Moves between items:
dn: τ>ds, δ>dg, θ>md, γ>hq, ζ>zm, β>zg
cq: τ>hm, δ>pj, θ>zg, γ>gl, ζ>jc, β>tn
fd: τ>lz, δ>jd, θ>rr, γ>jm, ζ>bt, β>qz
jq: τ>gl, δ>jc, θ>hz, γ>tc, ζ>fj, β>mp
rl: τ>jm, δ>bt, θ>nt, γ>ql, ζ>sg, β>ct
pq: τ>fd, δ>sc, θ>bt, γ>rl, ζ>ph, β>pp
mh: τ>jn, δ>bs, θ>jr, γ>lq, ζ>jp, β>fc
ph: τ>bt, δ>pq, θ>rl, γ>sg, ζ>qz, β>jh
gl: τ>gm, δ>zg, θ>zr, γ>zp, ζ>hz, β>ms
cf: τ>mh, δ>tb, θ>jp, γ>cd, ζ>gs, β>jm
hb: τ>ht, δ>qb, θ>sf, γ>bc, ζ>zj, β>bs
td: τ>dg, δ>ms, θ>dn, γ>zm, ζ>jl, β>cq
jr: τ>fs, δ>jn, θ>sq, γ>tr, ζ>lq, β>qb
cd: τ>lq, δ>jp, θ>tt, γ>ht, ζ>qb, β>lb
hq: τ>ph, δ>md, θ>qz, γ>tq, ζ>pp, β>zr
tn: τ>jq, δ>gr, θ>fj, γ>ms, ζ>hf, β>pn
fc: τ>cd, δ>gs, θ>qb, γ>hb, ζ>hr, β>ql
pb: τ>zj, δ>lb, θ>zt, γ>jn, ζ>bs, β>cf
qg: τ>pb, δ>ql, θ>bs, γ>mh, ζ>tb, β>lz
qb: τ>tt, δ>cd, θ>ht, γ>sf, ζ>hb, β>pb
dg: τ>nc, δ>tc, θ>ds, γ>md, ζ>dn, β>hm
jn: τ>bz, δ>zt, θ>fs, γ>sq, ζ>jr, β>cd
jl: τ>dn, δ>td, θ>zm, γ>cp, ζ>hm, β>jc
zm: τ>md, δ>dn, θ>hq, γ>pp, ζ>cp, β>gl
fs: τ>bn, δ>bz, θ>gr, γ>tn, ζ>sq, β>tt
ht: τ>fb, δ>tt, θ>pn, γ>dh, ζ>sf, β>zt
fj: τ>hz, δ>jq, θ>tc, γ>dg, ζ>ms, β>rg
sf: τ>pn, δ>ht, θ>dh, γ>rt, ζ>bc, β>jn
cp: τ>hq, δ>zm, θ>pp, γ>jh, ζ>gm, β>hz
hr: τ>qb, δ>fc, θ>hb, γ>zj, ζ>lb, β>qg
gs: τ>jp, δ>cf, θ>cd, γ>qb, ζ>fc, β>nt
bt: τ>rr, δ>fd, θ>jm, γ>nt, ζ>rl, β>tq
lq: τ>sq, δ>jr, θ>tr, γ>fb, ζ>tt, β>hb
ct: τ>nh, δ>tq, θ>ls, γ>dc, ζ>gn, β>sc
zt: τ>bc, δ>zj, θ>bz, γ>fs, ζ>jn, β>jp
gr: τ>jc, δ>bn, θ>jq, γ>fj, ζ>tn, β>fb
sc: τ>jd, δ>mf, θ>fd, γ>bt, ζ>pq, β>hq
gm: τ>pp, δ>cp, θ>jh, γ>tz, ζ>zr, β>tc
zg: τ>cp, δ>hm, θ>gm, γ>zr, ζ>gl, β>fj
tb: τ>bs, δ>qg, θ>mh, γ>jp, ζ>cf, β>rr
md: τ>pq, δ>ds, θ>ph, γ>qz, ζ>hq, β>gm
jh: τ>tq, δ>pp, θ>ct, γ>gn, ζ>tz, β>nc
zj: τ>sf, δ>hb, θ>bc, γ>bz, ζ>zt, β>mh
bc: τ>dh, δ>sf, θ>rt, γ>bn, ζ>bz, β>jr
pn: τ>mp, δ>fb, θ>rg, γ>pj, ζ>dh, β>bz
dh: τ>rg, δ>pn, θ>pj, γ>cq, ζ>rt, β>fs
pj: τ>jl, δ>rg, θ>hm, γ>zg, ζ>cq, β>gr
zr: τ>jh, δ>gm, θ>tz, γ>mf, ζ>zp, β>dg
lb: τ>hb, δ>hr, θ>zj, γ>zt, ζ>pb, β>tb
tq: τ>sg, δ>qz, θ>nh, γ>ls, ζ>ct, β>mf
sg: τ>nt, δ>rl, θ>ql, γ>qg, ζ>nh, β>gn
jp: τ>jr, δ>mh, θ>lq, γ>tt, ζ>cd, β>hr
mp: τ>ms, δ>hf, θ>td, γ>jl, ζ>rg, β>rt
bs: τ>zt, δ>pb, θ>jn, γ>jr, ζ>mh, β>gs
nc: τ>mf, δ>zp, θ>sc, γ>pq, ζ>ds, β>zm
tt: τ>tr, δ>lq, θ>fb, γ>pn, ζ>ht, β>zj
nt: τ>hr, δ>jm, θ>lb, γ>pb, ζ>ql, β>ls
bz: τ>rt, δ>bc, θ>bn, γ>gr, ζ>fs, β>lq
rr: τ>gs, δ>lz, θ>fc, γ>hr, ζ>jm, β>sg
tc: τ>zp, δ>hz, θ>nc, γ>ds, ζ>dg, β>jl
ds: τ>sc, δ>nc, θ>pq, γ>ph, ζ>md, β>cp
tr: τ>tn, δ>sq, θ>hf, γ>mp, ζ>fb, β>sf
tz: τ>ct, δ>jh, θ>gn, γ>jd, ζ>mf, β>ds
qz: τ>rl, δ>ph, θ>sg, γ>nh, ζ>tq, β>tz
rt: τ>pj, δ>dh, θ>cq, γ>jc, ζ>bn, β>sq
zp: τ>tz, δ>zr, θ>mf, γ>sc, ζ>nc, β>dn
hm: τ>zm, δ>jl, θ>cp, γ>gm, ζ>zg, β>jq
fb: τ>hf, δ>tr, θ>mp, γ>rg, ζ>pn, β>bc
bn: τ>cq, δ>rt, θ>jc, γ>jq, ζ>gr, β>tr
sq: τ>gr, δ>fs, θ>tn, γ>hf, ζ>tr, β>ht
dc: τ>tb, δ>ls, θ>cf, γ>gs, ζ>lz, β>bt
ls: τ>qg, δ>nh, θ>tb, γ>cf, ζ>dc, β>fd
ql: τ>lb, δ>nt, θ>pb, γ>bs, ζ>qg, β>dc
lz: τ>cf, δ>dc, θ>gs, γ>fc, ζ>rr, β>rl
nh: τ>ql, δ>sg, θ>qg, γ>tb, ζ>ls, β>jd
ms: τ>tc, δ>fj, θ>dg, γ>dn, ζ>td, β>pj
jm: τ>fc, δ>rr, θ>hr, γ>lb, ζ>nt, β>nh
gn: τ>ls, δ>ct, θ>dc, γ>lz, ζ>jd, β>pq
rg: τ>td, δ>mp, θ>jl, γ>hm, ζ>pj, β>bn
jd: τ>dc, δ>gn, θ>lz, γ>rr, ζ>fd, β>ph
hf: τ>fj, δ>tn, θ>ms, γ>td, ζ>mp, β>dh
jc: τ>zg, δ>cq, θ>gl, γ>hz, ζ>jq, β>hf
hz: τ>zr, δ>gl, θ>zp, γ>nc, ζ>tc, β>td
pp: τ>qz, δ>hq, θ>tq, γ>ct, ζ>jh, β>zp
mf: τ>gn, δ>tz, θ>jd, γ>fd, ζ>sc, β>md

In the rows, zero is written as 592.

The rows follow the links: the fewer symbols apart two items are, the more alike their rows tend to be.

Each row is also shifted at random along 10 hidden directions that mean nothing.

Some items, each with a row of numbers:
qb: 524 614 521 589 562 564 420 570 630 658 631 598 606 553 577 838 611 545 602 584 641 580 574 613 782 593 736 660 549 598 529 626 502 636 584 555 574 636 572 599 544 513 568 664 617 562 558 518 589 576 610 762 749 555 531 559 525 541 462 702 553
ht: 358 638 601 656 519 541 598 672 657 579 571 613 687 762 512 290 588 624 585 732 553 624 584 600 515 664 592 608 634 652 616 494 590 497 566 685 560 559 676 708 675 702 570 652 605 621 513 551 700 635 549 575 632 540 678 627 660 544 644 603 536
jp: 582 611 519 587 531 532 523 590 655 715 587 564 660 572 474 629 602 621 576 628 596 614 606 628 621 610 569 670 581 641 560 590 542 598 603 597 564 597 662 613 582 631 586 641 600 558 569 510 609 616 591 729 532 562 559 535 547 592 589 618 556
cd: 558 605 534 657 493 551 634 621 599 609 601 585 609 721 619 585 631 658 548 676 583 670 576 624 505 553 577 685 590 662 627 536 699 477 531 565 620 536 720 579 686 637 558 591 620 536 568 545 674 642 571 554 758 619 666 555 635 583 611 606 601
mf: 577 545 621 588 554 648 600 539 679 583 646 541 552 756 630 488 537 557 639 586 558 583 645 574 643 652 684 624 606 558 489 642 564 633 505 580 615 531 596 591 576 529 537 602 549 605 652 563 581 531 582 673 733 627 589 615 683 450 570 632 609
ls: 296 558 604 599 597 668 598 559 579 578 585 519 570 689 586 779 494 528 563 594 590 617 633 542 581 623 672 530 554 513 663 654 627 648 553 754 686 575 543 599 587 643 504 635 597 573 642 559 568 728 589 615 740 584 558 636 687 515 539 673 547
zj: 905 608 473 655 470 607 620 557 592 720 692 523 594 620 508 715 669 558 526 592 707 710 582 539 592 464 635 704 570 630 562 569 682 535 561 566 597 571 729 444 671 596 646 574 637 463 598 526 606 597 598 688 478 633 664 486 505 530 499 582 578
fs: 555 644 597 635 555 534 602 624 524 588 606 596 653 569 561 909 641 570 544 655 627 639 565 583 499 569 608 572 536 606 639 537 626 537 630 616 575 621 612 514 693 674 612 544 651 589 542 603 636 645 599 520 518 564 628 559 561 579 588 554 540
tt: 558 632 548 560 529 476 415 635 585 587 585 674 623 507 563 650 632 541 608 606 576 583 523 604 769 584 606 691 589 740 550 557 481 522 626 507 501 638 648 646 553 564 569 625 569 665 520 566 612 521 612 633 579 593 596 576 501 689 594 639 629
tq: 318 554 656 528 671 605 520 538 599 569 611 692 540 369 697 475 500 742 578 567 523 478 653 691 457 548 587 493 616 512 626 608 540 689 604 448 658 578 497 426 587 463 480 544 567 603 647 586 505 444 605 497 488 517 587 523 572 553 597 615 613
tb: 428 579 569 599 512 517 625 575 670 620 675 613 662 585 499 776 563 696 533 713 544 647 659 663 332 536 580 563 560 614 682 558 681 606 533 556 672 511 655 393 736 700 529 593 591 496 617 546 625 683 583 468 578 536 652 534 647 498 653 616 523
fj: 711 619 642 612 603 592 603 572 627 611 690 595 625 533 517 503 603 580 613 601 631 553 598 561 583 576 635 528 607 546 529 561 516 635 612 536 534 593 553 476 630 540 651 567 619 582 577 600 585 509 597 599 337 531 642 580 525 487 557 540 544
sc: 552 537 619 568 599 630 672 599 619 452 617 613 527 711 612 317 526 553 626 587 530 600 582 534 615 563 556 547 642 633 681 600 676 566 506 618 644 519 601 641 573 617 568 654 514 593 640 643 596 687 570 438 739 660 665 717 714 648 667 633 656
bs: 377 602 565 559 546 598 402 629 475 489 483 714 541 530 732 759 604 485 544 552 595 658 551 580 620 581 708 648 569 700 639 582 616 512 659 681 617 666 595 650 590 634 494 558 542 716 575 619 529 459 625 564 722 646 583 548 553 663 551 661 656
jn: 556 633 556 667 548 564 626 566 540 708 674 527 608 546 586 838 615 667 514 636 656 609 579 603 544 495 593 611 553 527 608 556 620 560 573 495 604 583 648 409 676 523 563 544 702 475 570 513 637 648 594 612 511 550 642 489 528 520 508 584 549
mp: 550 634 636 644 578 528 625 615 643 552 702 572 642 693 534 602 601 559 642 676 591 552 545 555 706 611 632 558 591 580 572 550 525 572 533 528 530 571 580 591 620 559 625 650 636 572 533 586 694 684 578 551 662 546 657 685 624 533 579 607 540
hr: 630 590 512 606 525 646 511 549 495 684 563 528 511 598 681 717 602 535 539 511 655 640 567 551 742 532 640 733 573 606 537 624 599 529 591 583 604 619 675 583 541 489 516 553 614 587 610 520 553 523 613 755 629 674 575 494 517 610 474 634 665
mh: 340 617 578 618 636 666 662 634 394 643 426 491 583 575 540 565 529 562 479 553 625 637 554 494 563 588 432 547 592 551 770 577 660 511 682 854 624 649 616 730 553 719 555 583 652 613 578 576 576 792 582 592 397 615 577 604 588 767 599 556 606
zm: 695 576 659 627 603 656 761 594 598 576 586 514 615 736 570 555 580 578 594 618 590 630 646 551 427 650 575 532 588 518 590 591 665 606 580 708 612 558 585 586 663 691 640 535 599 599 629 638 604 632 572 553 517 603 606 620 682 497 639 498 556
gl: 534 595 669 579 658 592 651 642 488 477 503 554 560 695 669 647 582 493 639 559 554 554 526 522 752 681 520 569 587 590 611 608 557 535 609 663 540 631 542 793 502 604 601 589 588 713 568 673 629 690 591 536 723 662 546 732 660 732 657 561 650
lz: 630 565 536 552 584 577 572 571 579 673 523 622 520 491 722 302 597 792 563 544 537 558 603 703 554 527 438 720 651 645 566 586 616 535 584 406 616 556 692 580 543 463 518 537 565 574 631 545 567 458 592 614 582 640 586 471 551 710 643 576 717
sq: 731 637 567 607 552 464 661 645 474 559 625 659 601 433 587 581 665 669 532 633 589 616 495 593 518 425 399 613 608 721 700 472 669 422 619 415 546 586 716 460 679 602 621 519 620 562 537 634 652 620 598 344 355 625 734 549 492 791 696 503 666
cq: 489 629 687 676 646 685 640 616 504 542 565 614 579 619 713 475 601 597 564 603 639 581 599 563 458 614 673 497 609 476 593 532 613 569 646 667 593 627 524 561 673 567 604 495 661 642 564 630 591 479 587 543 505 548 647 569 590 481 531 519 553
tr: 583 633 566 617 593 552 453 593 702 603 726 659 639 535 493 515 621 547 649 620 656 528 545 581 803 567 749 565 608 588 535 573 462 656 572 507 526 620 527 574 571 485 652 717 625 538 520 547 620 566 595 681 616 490 629 636 507 503 464 691 512
pj: 705 630 631 668 632 669 701 635 470 636 450 477 591 744 693 652 654 559 586 561 645 616 576 562 598 708 569 630 569 497 530 596 615 536 655 742 547 660 583 776 572 624 660 505 677 661 555 619 629 595 581 712 637 637 519 595 617 596 563 479 587

From each start, follow one symbol. Which item do you reach?
Answer with the item's name.
start 545 639 590 575 614 499 491 643 649 533 645 676 683 514 448 735 623 499 643 638 611 563 541 575 718 613 662 515 570 644 627 573 497 637 620 617 528 648 510 639 577 656 671 706 594 604 511 620 631 685 602 560 607 513 589 692 549 620 577 649 503
γ pj
start 602 619 692 708 652 721 748 570 481 647 554 505 565 651 760 591 613 685 535 587 659 582 639 606 361 620 622 530 583 378 545 557 652 594 633 630 617 606 544 497 690 524 607 413 714 587 604 601 591 479 583 611 469 563 603 494 597 416 518 452 552
τ dg
start 505 642 597 694 532 577 625 595 493 660 604 506 584 684 702 721 628 637 539 638 624 594 553 591 620 575 603 680 564 538 538 533 589 479 575 511 554 595 674 547 655 484 533 506 706 581 541 524 671 569 587 645 627 602 640 516 568 536 521 558 603
β lq
start 854 612 616 628 514 553 697 611 577 565 662 544 618 700 545 628 645 518 602 631 605 653 561 520 586 574 561 634 589 659 546 536 622 499 567 557 529 562 688 535 672 635 651 531 593 610 576 629 650 598 589 528 468 653 678 605 597 579 646 502 613
ζ fj
start 479 602 685 603 662 594 612 600 628 548 623 598 604 613 605 395 559 616 650 609 561 492 585 593 645 652 603 511 624 516 556 582 491 640 585 550 550 592 509 630 564 513 600 610 611 627 568 609 620 571 581 578 578 532 602 667 620 545 598 579 563
γ zr
start 727 605 627 609 545 507 645 602 668 514 733 599 619 697 543 584 620 545 663 661 572 574 551 562 692 578 616 594 597 644 545 555 560 558 511 461 526 541 617 544 635 555 635 625 582 580 562 615 679 632 585 494 660 600 679 681 629 551 628 592 591
θ dg
start 554 546 565 523 658 594 599 564 668 624 589 559 587 545 488 496 521 612 628 552 551 540 615 596 682 608 508 554 612 581 634 668 559 692 564 609 623 568 543 653 477 598 593 700 550 547 635 572 558 725 586 631 611 581 522 661 626 673 627 646 593
θ lz
start 565 638 566 638 571 602 516 600 596 677 617 599 617 540 542 406 612 597 569 599 655 577 566 575 653 566 642 613 620 579 553 544 522 574 627 590 542 623 613 578 596 530 604 611 642 574 536 529 596 512 590 705 421 536 634 539 493 542 502 603 559
β jn
start 673 541 596 505 553 523 568 574 643 532 590 645 586 572 632 792 590 606 626 598 502 610 638 661 512 616 569 636 565 687 558 630 609 611 567 498 620 555 617 535 603 637 555 553 495 644 646 638 560 526 610 513 686 643 551 578 644 615 705 585 648
β pp
start 669 624 612 627 530 559 598 615 558 524 688 569 591 667 535 579 605 442 612 612 626 606 505 463 771 551 632 602 600 656 576 536 547 499 563 569 506 589 645 579 610 564 616 607 605 623 544 605 647 622 594 550 504 630 699 660 562 599 565 590 616
β dh
start 641 581 504 574 662 575 580 555 491 684 561 596 513 374 730 899 631 743 533 506 632 556 568 691 604 465 501 634 550 535 658 640 659 612 614 428 658 622 567 493 537 466 574 559 655 472 620 566 560 642 620 584 703 604 517 490 501 730 534 615 637
ζ gs
start 747 603 633 579 602 512 606 638 702 599 524 636 660 668 649 444 669 705 678 648 513 548 632 732 513 740 550 673 609 633 437 577 529 596 609 502 516 587 600 719 595 605 653 552 564 679 558 622 649 442 581 643 706 580 528 584 633 571 710 508 595
θ cp
start 548 631 568 672 566 578 624 642 588 573 612 595 617 701 586 470 631 588 583 653 626 623 535 566 629 574 614 605 615 613 636 531 637 511 561 624 573 582 636 660 637 612 621 642 643 554 529 573 681 674 568 566 711 582 669 634 607 593 562 615 566
τ dh
start 496 551 558 540 483 508 536 557 696 569 683 580 583 686 530 620 531 561 625 637 499 595 596 585 719 579 594 680 594 705 564 614 552 570 472 481 593 507 691 559 572 565 482 662 507 584 626 533 623 642 590 584 745 638 625 627 664 587 645 690 644
θ qg
start 723 549 613 526 622 522 598 596 666 426 667 693 580 566 611 800 611 544 673 597 540 582 584 620 604 575 630 534 567 662 626 629 626 652 543 499 619 568 518 554 590 626 642 639 509 593 621 697 590 640 606 408 820 615 583 698 658 630 669 632 602
δ zp
start 794 565 605 538 605 500 577 577 813 526 741 673 649 599 494 602 618 597 716 642 545 543 620 657 636 621 662 549 592 637 528 626 531 719 511 446 568 538 525 544 589 585 685 696 521 547 601 631 622 600 589 542 751 546 583 690 641 514 645 642 535
ζ gm
